Questions about the table below. Indices start at 1.
1) What is the entry in row 2 and column 1?
2) What is the entry at row 2, column 3?
3) What is the entry at row 1, column 3?
4) What is the entry at row 1, column 1?
5) What is the entry directly above the smallest entry?
6) What is the entry just right of 112?
7) What is the top-right entry?
8) What is the entry just right of 134?
[[126 136 134 121 140 132 126 140 117 119 121 117 122 137]
 [126 124 148 143 133 142 136 124 147 151 110 124 112 122]]
1) 126
2) 148
3) 134
4) 126
5) 121
6) 122
7) 137
8) 121
